Below are the code and all the weights of a small trained network. Each question names an input and a class and asks about switching units off, where a switched-off unit gives its printed mean instead of its output.

import numpy as np


def w(rows, s, z=0):
    codes = np.array(rows[::2]) - 128.0
    scale = np.full(codes.shape[1], s)
    scale[-1] = z or s
    return codes * scale


def f(y):
    return np.maximum(y, 0)


def log_softmax(a):
    a = a - a.max(-1, keepdims=True)
    return a - np.log(np.exp(a).sum(-1, keepdims=True))


def net(x, mask):
    res = np.array(x, float).reshape(1, 3) / 4 @ E
    y = f(res @ A[0][:, :-1].T + A[0][:, -1])
    res = res + np.where(mask, y, B[0][:, -1]) @ B[0][:, :-1]
    return log_softmax(res[-1] @ U[:, :-1].T + U[:, -1])


A, B = {}, {}
E = w([
[103,131,130,126,122,73,34,23,129,145,124,119],'x0',
[132,126,128,129,127,244,117,64,129,126,126,163],'x1',
[132,130,127,130,131,83,149,122,129,154,127,253],'x2',
],0.0051)
A[0] = w([
[130,126,125,125,129,146,153,164,132,124,130,132,136],'N0',
[125,127,128,128,129,86,86,60,129,131,127,114,130],'N1',
[130,128,128,128,124,87,138,124,128,132,130,240,78],'N2',
[126,125,125,127,124,122,130,127,127,130,128,145,86],'N3',
[125,128,125,127,125,145,119,130,128,123,127,60,76],'N4',
[126,126,127,126,124,118,130,128,126,130,127,159,84],'N5',
[123,130,128,125,129,88,87,63,128,129,130,116,129],'N6',
[128,128,126,127,130,122,120,117,126,130,127,125,123],'N7',
[127,127,130,126,129,127,128,129,127,128,126,128,119],'N8',
[129,128,130,127,124,150,115,128,129,124,130,34,76],'N9',
[130,130,126,123,129,153,158,174,131,126,128,134,135],'N10',
[127,129,127,128,124,104,133,126,125,130,129,195,82],'N11',
[127,128,128,128,126,107,133,126,130,130,128,187,78],'N12',
[131,124,125,129,126,169,125,109,127,127,129,140,43],'N13',
[126,127,127,128,129,113,111,103,130,128,129,124,128],'N14',
[132,127,129,132,128,144,145,160,124,130,127,130,133],'N15',
[126,127,127,128,126,138,123,129,128,126,127,86,83],'N16',
[123,130,128,128,129,99,98,80,127,129,128,119,129],'N17',
[127,129,129,129,130,148,153,167,127,125,128,132,134],'N18',
[128,127,129,127,126,109,133,126,131,131,124,180,82],'N19',
[130,128,127,127,127,136,127,124,129,128,128,130,106],'N20',
[130,125,127,129,129,180,125,103,126,129,127,143,29],'N21',
[131,128,128,130,129,147,151,166,129,125,129,132,134],'N22',
[127,127,127,128,124,149,116,129,127,123,129,40,74],'N23',
[131,127,127,129,129,142,143,156,127,127,128,131,134],'N24',
[125,127,130,125,127,76,132,154,123,129,128,110,18],'N25',
[130,128,128,130,130,147,152,164,126,126,130,131,134],'N26',
[128,126,126,128,126,144,126,121,130,126,129,133,88],'N27',
[128,128,127,128,131,5,133,191,126,125,129,79,6],'N28',
[132,128,128,129,131,156,163,184,127,124,129,133,133],'N29',
[128,126,129,128,128,124,128,129,131,130,124,141,109],'N30',
[126,127,129,125,128,103,129,140,123,128,129,120,71],'N31',
[128,129,127,125,129,148,152,165,128,126,126,133,135],'N32',
[126,123,127,133,129,112,114,106,130,127,126,123,127],'N33',
[126,128,127,128,129,114,112,106,127,130,127,123,127],'N34',
[126,129,128,127,126,140,122,128,128,123,128,81,80],'N35',
[128,128,130,128,126,137,123,129,129,127,127,93,86],'N36',
[126,128,128,127,127,120,129,132,126,129,127,125,104],'N37',
[130,127,127,128,127,125,129,127,126,128,128,136,102],'N38',
[126,128,128,127,129,101,100,83,128,129,129,119,129],'N39',
[125,132,129,125,132,242,116,77,124,125,128,161,15],'N40',
],0.018,0.0016)
B[0] = w([
[127,126,128,128,105,128,126,166,124,126,131,125,176],'N0',
[128,119,129,127,82,127,128,199,119,127,129,125,220],'N1',
[126,137,129,129,226,132,129,119,112,125,126,97,243],'N2',
[129,123,129,125,144,125,127,129,129,128,129,127,142],'N3',
[130,133,128,126,191,126,130,125,118,130,128,119,187],'N4',
[129,127,128,126,155,128,127,128,127,130,129,123,156],'N5',
[129,120,129,128,83,129,128,196,118,124,128,126,217],'N6',
[130,129,129,126,121,131,131,140,129,130,129,129,143],'N7',
[128,129,127,129,127,128,128,128,128,128,129,127,128],'N8',
[124,133,128,130,213,130,127,124,114,129,129,114,210],'N9',
[126,121,129,129,99,123,123,175,121,129,130,122,187],'N10',
[129,128,132,126,188,128,128,124,121,128,126,114,195],'N11',
[127,131,126,126,180,131,126,125,123,127,128,113,186],'N12',
[129,128,130,130,111,121,130,90,139,128,130,139,167],'N13',
[129,127,127,125,112,127,131,155,126,129,129,128,163],'N14',
[128,125,130,126,109,129,126,158,124,129,126,125,167],'N15',
[129,129,129,126,166,125,129,126,125,128,126,123,162],'N16',
[130,123,129,128,95,129,130,178,121,126,128,127,193],'N17',
[128,125,129,127,103,126,125,168,121,128,128,126,178],'N18',
[128,132,124,128,175,132,128,126,123,129,130,118,179],'N19',
[128,127,128,130,125,125,127,121,129,129,129,129,135],'N20',
[131,129,129,130,104,123,130,79,142,130,129,142,178],'N21',
[129,123,130,126,104,129,125,166,122,127,126,125,176],'N22',
[127,134,128,126,208,126,130,125,115,128,126,115,205],'N23',
[127,128,128,127,110,130,127,155,124,127,127,124,162],'N24',
[131,129,129,131,104,129,127,79,144,130,127,144,175],'N25',
[129,127,128,125,106,126,126,167,122,129,128,128,175],'N26',
[131,127,130,128,122,126,130,113,131,126,128,130,142],'N27',
[128,133,125,132,67,140,130,4,161,128,128,164,255],'N28',
[127,121,129,128,93,124,123,186,119,130,129,125,199],'N29',
[128,129,126,127,140,130,128,130,129,129,127,129,140],'N30',
[130,126,130,127,118,123,129,106,135,131,127,135,150],'N31',
[127,123,129,127,106,123,125,166,122,129,128,126,176],'N32',
[128,127,128,126,112,125,129,150,125,132,132,125,159],'N33',
[129,128,128,127,112,131,131,152,126,129,130,128,160],'N34',
[129,130,128,128,172,128,129,127,124,130,128,124,168],'N35',
[127,128,127,128,160,125,129,126,127,127,126,123,156],'N36',
[128,127,130,128,124,124,128,121,128,128,128,128,135],'N37',
[129,129,128,125,134,130,128,129,129,129,128,127,134],'N38',
[129,125,129,127,97,130,129,175,123,126,129,126,189],'N39',
[128,133,124,132,71,123,131,22,161,129,126,157,247],'N40',
],0.034,0.007)
U = w([
[127,107,132,123,86,124,123,217,113,125,132,124,249],'0',
[122,142,128,123,247,131,131,118,109,127,125,95,126],'1',
[130,132,123,137,91,129,133,46,182,131,128,176,2],'2',
],0.011,0.00084)

Each question gives the input, the list of numbers given to net, and the class t.
The units are the neurons (one row each of A and B). Each row of codes is followed by its name. A weight is (code - 128) times the scale printed after its matrix; where a second scale follows, it is the last column's (A, B and U).
mask holds one flag per neuron, in row order. A switched-off neuron (its flag False) gives its mean, the last column of its row in B, instead of its output. The means were averaged over made-up inputs and are rounded, as every weight is.
A unit's drop is (log p(t) with every unit on - log p(t) with that unit switched off) / (log p(t) with every unit on - log p(t) with every unit switched off).
The circuit of an input: a set's keep is (log p(t) with only the set's units on - log p(t) with every unit switched off) / (log p(t) with every unit on - log p(t) with every unit switched off). Starting from the 12 units with the biggest drops (on a tie, the unit counted first), units are removed one at a time, each time the one whose removal leaves the highest keep (on an exact tie, the one counted first), for as long as the keep stays at least 0.8.
units of the circuit, in order: the units of the circuit, biggest drop first
most important unit: the unit with the biggest drop
k most important neurons: the k neurons with the biggest drops, biggest first
drop when u is switched off: that unit's drop, to one decimal
input [-5,-7,5], class 2: units of the circuit, in order : (N28)
input [0,-8,-7], class 2: 2 most important neurons : (N28 N2)
input [-3,-6,5], class 2: 4 most important neurons : (N28 N9 N23 N25)
input [6,-7,1], class 2: 4 most important neurons : (N28 N25 N29 N10)
input [5,1,-5], class 0: 4 most important neurons : (N2 N1 N6 N17)
input [8,7,7], class 0: 3 most important neurons : (N1 N6 N28)
input [0,8,-6], class 2: 2 most important neurons : (N40 N2)
input [2,-1,3], class 1: 2 most important neurons : (N29 N2)
input [-2,-8,8], class 1: 4 most important neurons : (N2 N40 N11 N12)
input [8,8,5], class 0: 2 most important neurons : (N1 N28)
input [7,5,7], class 0: 4 most important neurons : (N1 N6 N17 N39)
input [8,7,1], class 0: 3 most important neurons : (N1 N28 N6)
input [-6,7,4], class 2: 2 most important neurons : (N40 N1)
input [-5,8,-1], class 2: most important unit : N40
input [-2,5,6], class 1: 2 most important neurons : (N2 N28)
input [-5,8,0], class 2: drop when N40 is switched off : 3.8
input [5,-5,7], class 1: drop when N2 is switched off : 3.8
input [-2,-7,2], class 2: drop when N28 is switched off : 0.1
input [3,3,5], class 1: drop when N2 is switched off : 0.2
